In the rows, 128 means zero.
Here are made-up objects, facts about them, and rows of numbers that follow some of those facts. Name the object behind each unnamed row.

How the objects are related:
(100) γ:(252) Ψ:c Π:dribrem α:gripan
(1004) Ψ:c Π:dribrem α:droklar
(102) γ:(433) Ψ:c Π:bregino α:forar
(1024) γ:(999) Ψ:b Π:dribrem α:goleflem
(1025) Ψ:a Π:bregino α:vake
(1035) Ψ:a Π:dribrem α:stuzi
(1044) γ:(800) Ψ:c Π:dribrem α:gripan
(1046) Ψ:c Π:dribrem α:goleflem
(1047) γ:(102) Ψ:c Π:dribrem α:vake
(1061) γ:(823) Ψ:a Π:bregino α:nimik
(1065) γ:(437) Ψ:c Π:dribrem α:vake
(1076) Ψ:b Π:dribrem α:nimik
(1082) γ:(607) Ψ:b Π:dribrem α:forar
(1099) Ψ:c Π:bregino α:nimik
(1109) γ:(496) Ψ:a Π:bregino α:forar
(1110) Ψ:a Π:bregino α:gripan
(1115) γ:(1145) Ψ:b Π:bregino α:gripan
(1126) γ:(479) Ψ:c Π:dribrem α:nimik
(113) γ:(784) Ψ:b Π:bregino α:goleflem
(1135) Ψ:b Π:dribrem α:goleflem
(1145) γ:(794) Ψ:a Π:dribrem α:forar
(115) γ:(384) Ψ:c Π:dribrem α:gripan
(1155) γ:(436) Ψ:b Π:bregino α:forar
(1168) γ:(120) Ψ:a Π:bregino α:gripan
(1169) Ψ:a Π:dribrem α:vake
(1173) γ:(264) Ψ:b Π:dribrem α:forar
(1175) Ψ:c Π:dribrem α:stuzi
(120) γ:(735) Ψ:a Π:dribrem α:nimik
(151) Ψ:c Π:dribrem α:forar
(181) γ:(1044) Ψ:a Π:dribrem α:forar
(198) γ:(381) Ψ:c Π:bregino α:nimik
(20) γ:(50) Ψ:a Π:bregino α:vake
(201) Ψ:c Π:dribrem α:gripan
(213) Ψ:a Π:dribrem α:nimik
(252) γ:(405) Ψ:b Π:dribrem α:vake
(261) γ:(752) Ψ:a Π:dribrem α:nimik
(264) γ:(424) Ψ:b Π:dribrem α:vake
(277) γ:(929) Ψ:a Π:dribrem α:goleflem
(288) γ:(1109) Ψ:c Π:dribrem α:gripan
(296) γ:(1046) Ψ:b Π:bregino α:droklar
(307) γ:(1082) Ψ:c Π:dribrem α:droklar
(372) γ:(1047) Ψ:b Π:bregino α:forar
(38) γ:(1169) Ψ:c Π:dribrem α:droklar
(381) γ:(932) Ψ:b Π:dribrem α:gripan
(384) γ:(563) Ψ:c Π:bregino α:stuzi
(391) γ:(288) Ψ:b Π:bregino α:gripan
(405) Ψ:a Π:dribrem α:vake
(424) Ψ:b Π:dribrem α:forar
(433) Ψ:c Π:dribrem α:goleflem
(436) γ:(886) Ψ:b Π:dribrem α:droklar
(437) Ψ:a Π:dribrem α:vake
(443) Ψ:b Π:dribrem α:stuzi
(46) γ:(391) Ψ:c Π:dribrem α:forar
(465) Ψ:a Π:bregino α:gripan
(467) γ:(1065) Ψ:b Π:bregino α:droklar
(472) Ψ:a Π:bregino α:forar
(479) γ:(642) Ψ:b Π:dribrem α:nimik
(481) Ψ:b Π:bregino α:nimik
(490) Ψ:a Π:dribrem α:droklar
(496) γ:(296) Ψ:a Π:dribrem α:nimik
(50) γ:(98) Ψ:c Π:dribrem α:nimik
(508) Ψ:b Π:bregino α:goleflem
(511) Ψ:b Π:dribrem α:forar
(528) Ψ:a Π:bregino α:stuzi
(53) γ:(372) Ψ:a Π:bregino α:goleflem
(545) Ψ:a Π:dribrem α:goleflem
(563) Ψ:c Π:dribrem α:forar
(597) Ψ:b Π:bregino α:stuzi
(607) γ:(20) Ψ:b Π:dribrem α:nimik
(623) Ψ:b Π:bregino α:vake
(64) γ:(714) Ψ:b Π:dribrem α:goleflem
(642) γ:(725) Ψ:a Π:bregino α:nimik
(686) Ψ:a Π:dribrem α:goleflem
(705) Ψ:b Π:bregino α:droklar
(714) γ:(1126) Ψ:b Π:dribrem α:stuzi
(720) Ψ:a Π:dribrem α:vake
(725) γ:(198) Ψ:a Π:dribrem α:droklar
(735) Ψ:a Π:bregino α:vake
(752) γ:(764) Ψ:c Π:dribrem α:vake
(764) γ:(845) Ψ:c Π:dribrem α:gripan
(767) γ:(894) Ψ:a Π:bregino α:goleflem
(769) γ:(1061) Ψ:a Π:dribrem α:droklar
(784) γ:(277) Ψ:b Π:dribrem α:stuzi
(791) Ψ:a Π:dribrem α:gripan
(794) Ψ:a Π:dribrem α:forar
(795) Ψ:c Π:dribrem α:goleflem
(800) γ:(769) Ψ:c Π:dribrem α:stuzi
(808) Ψ:c Π:bregino α:gripan
(810) γ:(100) Ψ:b Π:dribrem α:vake
(823) γ:(767) Ψ:b Π:dribrem α:forar
(839) Ψ:a Π:bregino α:droklar
(84) Ψ:c Π:dribrem α:nimik
(845) γ:(810) Ψ:b Π:dribrem α:nimik
(868) γ:(307) Ψ:c Π:dribrem α:goleflem
(886) γ:(64) Ψ:b Π:bregino α:nimik
(894) γ:(951) Ψ:a Π:dribrem α:goleflem
(895) γ:(113) Ψ:c Π:dribrem α:stuzi
(914) γ:(686) Ψ:a Π:dribrem α:vake
(929) γ:(1168) Ψ:c Π:dribrem α:droklar
(932) γ:(1110) Ψ:c Π:dribrem α:vake
(944) Ψ:b Π:dribrem α:vake
(947) Ψ:b Π:bregino α:forar
(951) γ:(1155) Ψ:c Π:dribrem α:forar
(957) Ψ:c Π:bregino α:droklar
(965) Ψ:b Π:dribrem α:gripan
(976) Ψ:c Π:bregino α:vake
(979) γ:(914) Ψ:c Π:bregino α:vake
(98) γ:(115) Ψ:b Π:bregino α:stuzi
(999) γ:(528) Ψ:b Π:dribrem α:nimik

Some rows with their names:
[104 141  75  91 117 173 140 108 116 150 130 125 150 174  93 121 178 153
  78 156  83 146  98 135 135 145 108  83  92  79 205  74  89 187 123 103
 133  73] : (436)
[142 142 143 122 126 122 127 131 138 138 148 121 124 119 169 120 130 122
 142  97 138 136 132 118 162 118 117 125 142 117  95 138 139 117 122 102
 123 138] : (102)
[122 108 121 132 132 130 121 128 120 120 110 121 139 122 126 141 112 126
 115 147 154 122 138 133  87 123 138 139 129 130 130 122 132 129 121 138
 121 133] : (791)
[105 174  90 115 104 162 143 122 110 159 148 146 135 147 125 107 164 149
  67 138  91 142  96 119 167 143  65  76 110  82 196 102  68 173 105  84
 134  85] : (1155)
[132 109 122 120 142 125 123 139 121 119 104 116 131 114 131 137 115 133
 121 148 167 130 145 138  86 114 147 133 141 132 117 113 135 125 122 142
 123 133] : (496)
[124 109 111 122 141 136 118 125 121 113 104 116 134 121 125 137 124 119
 110 146 157 133 150 135  94 131 149 138 139 130 125 119 132 129 124 134
 131 126] : (490)
[130 164 148 144 105 131 149 150 141 156 138 139 110 112 128 119 126 120
 138 118 140 143 130 127 163 123 110 115 147 168 101 110 120 111 120 132
 136 141] : (113)
[131 138 134 125 131 127 144 137 141 137 124 132 118 137  95 127 130 140
 143 141 120 127 120 135 130 119 143 123 118 147 131 109 126 128 134 152
 131 129] : (424)
[144 113 147 108 154 122 122 138 154 138 130 105 135 136 151 127 122 116
 164 116 145 130 137 136 126 100 159 146 115 121 106 108 155 113 128 137
 113 150] : (115)
[138 112 145 109 156 122 123 138 145 131 124 106 126 135 144 123 128 127
 150 119 129 126 128 136 132 112 144 140 113 107 112 125 150 123 133 137
 114 139] : (46)
[139 120  88 124  62 141 152  76 106 104 147 130 160 152  53 164 163 183
 132 147  77 128  63 137 115 147 131  88 123 131 161 143 145 158 170 108
 136  77] : (479)
[120 109 133 137 133 137 130 144 127 123  99 112 124 113 122 145 114 128
 116 148 147 116 133 137  92 131 120 137 124 124 116 137 135 125 118 142
 118 131] : (1169)
[ 89 153 112 135 186 116 106 134 104 116 124 177 100 153 113  68 130 137
  76 149  57 100 139 107 155 153 108 130  87  98 229 141  52 167 122 143
 151 108] : (823)
[144 116  83 152  36 132 137  69  76  85 157 139 162 106 101 178 141 166
 107 124 117 127  80 119  98 161  98 100 175 131 119 190 150 138 152  68
 133  84] : (642)
[ 97 113 131 150 202  87  66 109 100  84 135 187 113 153 154  68 104  94
 104 111  41  82 157  92 161 171 128 175  93  90 231 194  72 144 133 140
 146 136] : (800)
[127 136 132 128 130 129 141 138 138 135 123 133 117 137  96 123 131 143
 143 140 116 126 122 136 132 121 141 124 115 148 134 111 126 134 137 152
 132 128] : (511)
[131 167 115 129 112 131 136 125 128 137 150 151 113 119 122 120 138 125
 128 119 139 151 140 122 159 124 132 108 157 162 116 101 117 126 126 115
 150 129] : (705)
[138 112 137 101 163 128 119 138 154 130 126 104 128 135 149 121 135 113
 158 117 149 141 147 141 135 108 172 145 122 122  95 103 156 116 130 133
 120 145] : (307)
[141 135 153 123 119 124 125 130 155 153 147 123 136 120 178 124 121  90
 157  91 159 147 142 126 156 112 130 141 149 139  93 110 141 102 115 114
 119 153] : (384)
[120 108 136 138 132 134 131 141 127 126 101 107 128 116 123 142 115 130
 116 146 152 117 133 138  89 129 122 140 122 127 117 135 136 121 121 143
 121 132] : (437)

Rows to name:
No name comes twice in this set of rows, the named rows included.
[132 166 121 129 116 132 137 132 135 142 145 149 111 119 123 118 134 121
 131 120 150 153 145 123 162 118 138 113 161 169 109  94 123 119 121 119
 144 131] | (296)
[146 100  90 100  86 147 137  76 108 107 149 100 175 159 106 156 170 175
 125 128  81 131  66 132 117 142 122 100 106  69 158 152 153 164 161  81
 117  80] | (1126)
[139 110 133 100 160 128 118 129 145 125 129 108 131 138 144 123 137 116
 153 117 134 139 144 136 138 116 165 139 121 116 106 110 155 121 134 129
 122 139] | (929)
[141 107 108 167  52 103 136  61  95  66 159 160 147 142  39 173 131 174
 162 124  58 102  72 121 111 160 153 127 134 176 148 201 159 130 199 125
 152  97] | (381)
[135 143 145 122 140 129 145 153 152 146 119 123 108 136 108 126 128 137
 157 139 142 134 132 143 130 104 151 126 120 163 107  88 137 121 129 164
 131 142] | (1082)
[127 137 127 123 127 125 136 130 137 135 130 138 125 145  99 128 124 135
 140 140 121 129 124 134 127 116 148 124 117 153 144  98 123 129 128 150
 135 130] | (965)
[118 171  76 103  79 164 150 103 103 154 152 134 148 150 116 127 175 163
  79 141  99 156  85 124 154 139  78  64 129  91 178  93  91 174 116  70
 135  71] | (886)
[135 138 123 115 132 124 115 116 129 127 152 131 129 128 166 117 137 111
 135  96 139 148 139 119 166 128 132 125 148 118 104 131 138 120 124  92
 131 132] | (957)
[132 164 144 137 102 130 139 139 151 165 141 144 123 118 134 127 118 102
 149 114 158 153 142 125 154 110 130 124 153 182 106  82 121 108 115 137
 138 148] | (98)
[138 109 162 114 156 128 129 148 162 144 119 100 128 129 150 129 127 112
 162 115 136 128 136 137 131 113 143 144 106 116  99 117 154 115 131 146
 112 148] | (868)
[134 137 130 142 115 130 128 141 119 134 123 129 125  92 153 136 115 117
 113 128 174 136 143 125 117 124 106 124 162 142  94 131 128 115 106 114
 123 143] | (1109)

The same objects again, as new rows of numbers:
Named rows:
[163 109 139 103  92 142 150 141 116 139  83 105  79 158  88 156 119 129
  70 126 141 137 133 186 146 152  97 119  88  98 136 119 144 115 115 131
 180 136 149  98  84] : (1126)
[119 124 111 136 132 130 132 148 109 154  70 109 100 136 113 178 101  94
  65 136 154 138 139 173 177 136 101 113  72 104 136 149 174 139 112 119
 165 150  87  81 127] : (20)
[121 106 124 116 104 139 150 126 128 134  72 117  99 140  87 162 128 120
  71 119 139 139 159 168 115  94  99 120  84  97 137  99 148 129 132 129
 165 136 115  94  90] : (607)
[118 135 103 153 111 161 163 131 109 161  66 110  83 135 150 158 100  94
  64 119 166 139 162 169 130  94 128 147 113 103 165 119 182 156 109 116
 164 144  83  79 134] : (1061)
[146 108 120 137 125 126 146 126 111 160  71 107  83 136  95 156 105 118
  77 144 155 137 141 167 134 137 117 109  86  92 144 128 146 138 113 123
 164 135  92  78  97] : (791)
[117 114 106 129  97 143 146 139 108 158  74 113  92 134 133 162  99  90
  65 114 172 147 139 168 152  94 130 148 104  96 152 123 178 153 107 120
 164 157  86  77 125] : (767)
[153 110 117 135 131 127 132 127 111 162  69 109  92 134  91 157 101 121
  69 139 159 138 138 167 147 135 115 118  86  90 141 134 152 136 116 122
 160 138  90  79 107] : (720)
[120 108 104 107  93 145 158 139 111 134  71 148 115 143  89 188 129  94
  64 111 144 167 136 168 126  91  99 119  75 138 133 104 174 126 118 118
 164 157  92  95 104] : (113)
[125 143 106 141 111 130 166 147 109 157  69 119  85 139 110 177 111  93
  66 132 155 138 138 168 169 124 116 103  81 133 138 137 170 132 110 120
 175 139  91  74 124] : (1168)
[174 105 124 109 124 122 153 129 113 141  65 111  82 138  86 172 122 127
 106 152 141 138 135 175 191 174 101  98  63  92 134 140 146 116 108 121
 164 132 107  95  88] : (725)
[119 123 107 137 126 128 132 147 111 153  68 108  97 133 113 176 101  97
  66 137 158 137 136 170 171 134 107 110  71 106 136 144 171 137 110 120
 164 146  86  83 124] : (472)
[150 106 136 104  95 154 158 139 113 144  78 105  80 144  88 159 102 135
  65 114 151 135 138 173 113 125  98 142 106  92 145 113 147 116 114 142
 188 139 133  94  86] : (307)
[155 106 105 124 128 124 129 127 108 166  73 105 100 133  88 157 101 126
  67 127 160 138 135 170 160 131 114 130  86  90 138 137 162 136 121 123
 158 139  91  77 111] : (1035)
[117 123 129 105  96 182 158 171 116 137  82 109  84 146 114 162 101  96
  63 114 149 137 139 185 153 125  97 127  88 121 140 122 158 115 109 123
 202 160 102  94  86] : (957)
[122 105 116 105  94 128 134 127 118 133  73 114 105 136  87 158 116 119
  66 114 144 149 139 166 113  91 103 123  76  94 134  97 146 130 130 125
 165 136 112  99  87] : (1135)
[123 107 127 122 104 138 143 127 123 135  70 112 113 140  88 158 125 120
  73 124 138 138 147 167 111  93  98 100  73 102 133 101 145 129 143 132
 163 136 117  85  86] : (965)
[122 105 124 120 106 127 132 128 121 133  74 109 123 136  88 161 120 123
  66 119 146 140 138 166 110  90  98 107  71  92 135  99 144 131 147 132
 163 138 112  86  90] : (511)
[149 125 134 109  93 161 146 140 114 151  85 107  80 152  89 159 101 122
  66 124 154 136 141 173 115 131  99 114  96  93 142 114 146 117 124 147
 182 135 135  76  88] : (115)
[129 137 123 133  90 187 155 131 111 167  80 102  84 146 115 154 101 113
  64 112 176 133 161 166 111  90 115 154 139  94 170 101 157 126 120 167
 185 142 106  75  97] : (1044)
[126 105 111 151 120 126 149 127 108 173  69 103 107 134 109 157 101 137
  61 114 190 139 148 164 110  93 114 193 141  91 179 126 184 178 108 138
 174 136  86  81 132] : (181)

Rows to name:
No name comes twice in this set of rows, the named rows included.
[133 114 116 118 127 128 158 146 112 137  68 140  82 133  97 197 121  95
  78 151 139 144 136 190 209 176  98  94  60 126 136 150 151 120 108 120
 173 135  91 108 101] | (642)
[146 106 128 131 137 121 170 127 111 144  66 107  82 134  91 158 123 157
  68 139 153 138 140 172 111 134  98 171 104  91 166 143 156 158 109 123
 182 135  89 112 103] | (261)
[140 104 131 106 105 129 148 125 136 134  71 135  92 147  87 168 145 123
  94 130 139 139 138 171 117 116  98  95  63 106 133 101 146 116 135 122
 163 133 135 109  89] | (479)
[134 133 110 120  92 152 131 138 111 170 113 101 103 137  94 154  96 122
  62 112 177 138 139 170 113  91 111 174 139  89 162 102 181 125 135 169
 161 166 108  77 108] | (800)
[178 111 137 102  97 126 130 157 117 138  92 106  83 157  83 165 119 141
  81 137 140 135 131 185 180 181  96  92  62  97 136 139 144 116 142 123
 166 137 167  95  85] | (932)
[119 120 131 111 101 140 140 182 113 136  81 107 103 143  91 170 115 119
  66 114 154 139 133 171 129 127  95 162  92 134 150 146 186 121 114 122
 216 172 106 112 115] | (979)
[115 137 114 104  92 149 129 182 114 147 110 108 100 146  93 163 102  99
  64 112 150 138 135 182 173 123  95 121  78  96 136 129 180 116 121 123
 165 185 100  90 106] | (384)
[139 128 132 104  92 155 156 180 128 131  81 125  79 163  88 195 123  96
  67 134 137 136 133 210 196 178  94  97  61 140 135 140 147 114 111 119
 199 139 130 118  86] | (198)
[152 116 123 103  90 126 130 148 112 155 114 107  95 143  88 159 102 136
  64 114 154 138 132 170 140 121  98 139  99  92 138 123 162 118 141 147
 159 150 135  84  88] | (1175)
[115 106 112 109  93 152 142 136 126 131  71 146 119 137  99 182 114  98
  64 113 142 153 137 172 124  91  97 114  64 117 136 101 167 130 111 120
 163 162  90 110 101] | (508)

Now the same objects, written a new way:
Named rows:
[132 107 102 164  84  57  89 116 125 136  99 120 183  67 162 150 119 132
 151 156 129 132 160 138  96 145] : (686)
[132 120 100 136 104  39 121 119 151 139  88 123 185  64 170 153 132 127
 151 174 122 141 147 168 121 164] : (120)
[ 99 118 111 162  92  34 167 134 142 136  64 143 170  85 174 182 156  85
 101 180 124 129 130 166 132 154] : (1061)
[126 108  98 158  85  53  84 109 129 143 103 121 185  65 159 154 114 138
 138 160 128 129 156 152  91 141] : (794)
[109 103 132 107  68  37 143 133 152 164  99 123 171  93 149 210 147 139
 179 161 106 137  88 132 114 140] : (642)
[163 112 117 110 141  39 151 156 141 125  86 114 169  91 163 173 135  97
 112 142 113 146 112 152  95 137] : (98)
[142 106 120 151 104  60 125 143 134 133 100 120 182  88 141 195 130 102
 114 135 131 118 118 118  78 124] : (623)
[118 114 108 122  97  49 151 154 160 160  83 154 179 116 138 217 160  99
 129 170 131 118 109 126 110 112] : (886)
[152 113  90 147 116  59  85 128 141 141 106 133 197  82 141 166 117 118
 124 156 142 119 154 138  78 118] : (511)
[163 130  89 124 143  54 122 139 160 130  94 139 178  83 160 155 141 109
 141 163 131 143 149 138 109 134] : (810)
[149 117 116 121 131  50 153 154 149 128  86 131 159  98 158 183 149  92
 122 145 124 141 114 124 106 124] : (113)
[136 124  83 117 110  66 111 146 163 163  92 170 172 113 145 178 150 117
 166 171 143 135 142 108 110  97] : (64)
[132 133  67 149 137  53 125 140 158 143  72 179 176 102 163 160 149  80
  98 190 150 129 169 151 116 110] : (823)
[153 114  88 148 115  59  86 129 141 142 105 134 198  83 142 168 117 118
 124 154 142 120 156 136  74 119] : (424)
[158 112  73 119 125  68 114 114 129 131  77 130 160  83 165 136 110  89
 143 122 116 171 137 156 119 156] : (115)
[135 113  70 127 107  77 109 101 135 142  86 138 169  89 156 151 122  93
 143 138 124 153 137 143 120 150] : (38)
[137 113  77 116 105  79 111 100 143 149  98 136 166  89 149 160 123 104
 165 134 122 153 126 129 122 149] : (932)
[160 116  81 116 129  62 126  96 141 124  92 108 184  68 163 143 113  94
 139 133 109 156 132 174 125 187] : (50)
[141 115  76 127 111  77 115 100 140 139  90 138 166  86 156 154 125  93
 146 135 125 152 134 138 124 156] : (1065)
[147 112  69 121 117  71 113 116 129 139  75 140 158  93 160 143 114  90
 143 128 122 166 139 148 122 145] : (100)

Name these rows:
No name comes twice in this set of rows, the named rows included.
[130 102  96 162  81  52  82 126 119 142  85 128 180  73 161 147 109 130
 149 149 132 138 162 147  96 132] | (791)
[124 113 106 107  86  51 106 126 153 163 102 139 166  90 161 166 139 151
 196 169 119 151 129 127 118 129] | (725)
[135 114  71 121 116  68 112  97 142 142  90 140 166  90 156 152 121  95
 139 141 124 155 135 152 120 148] | (46)
[153 114  91 149 107  58  94 127 144 140 100 126 216  78 139 173 115 118
 130 157 139 111 155 146  83 136] | (1076)
[130 101  98 154  80  52  83 118 124 144  92 120 191  73 161 153 112 134
 142 163 126 132 159 157  92 142] | (1035)
[137 114  83 101 106  58 104 149 159 172  93 164 181 119 142 182 142 125
 167 174 138 135 139 122 105  94] | (714)
[153 125  87 121 136  51 114 137 157 141  95 148 180  90 155 163 137 109
 134 168 136 137 146 143 101 117] | (1173)
[117  91 124 153  69  44 117 131 113 142  90 107 178  82 157 180 120 122
 123 146 116 127 122 148  87 141] | (528)
[114 119 100 132 112  46 152 154 154 155  78 170 163 117 150 206 163  82
 102 173 138 123 119 129 110  97] | (1155)
[131 121  99 141 102  49 116 120 144 137  92 135 168  71 171 147 138 125
 158 170 126 148 150 143 121 150] | (914)
[128 106 101 160  81  50  94 112 135 142  97 113 204  60 156 162 114 136
 147 164 128 121 157 160  98 162] | (213)
[160 127  90 123 137  46 125 137 164 136  90 132 197  80 157 162 134 110
 137 169 130 137 147 157 108 147] | (845)
[141 114 135 131 114  34 158 128 135 115  97  98 153  67 182 159 139 113
 134 144 103 158 107 150 115 171] | (20)
[154 108  84 141 112  60  83 137 135 145  92 133 201  91 140 164 114 116
 126 156 139 120 162 143  78 117] | (443)
[140  99  70 149  89  80  83 106 113 143  82 131 177  87 143 151  95  99
 137 117 131 142 147 139  97 138] | (201)

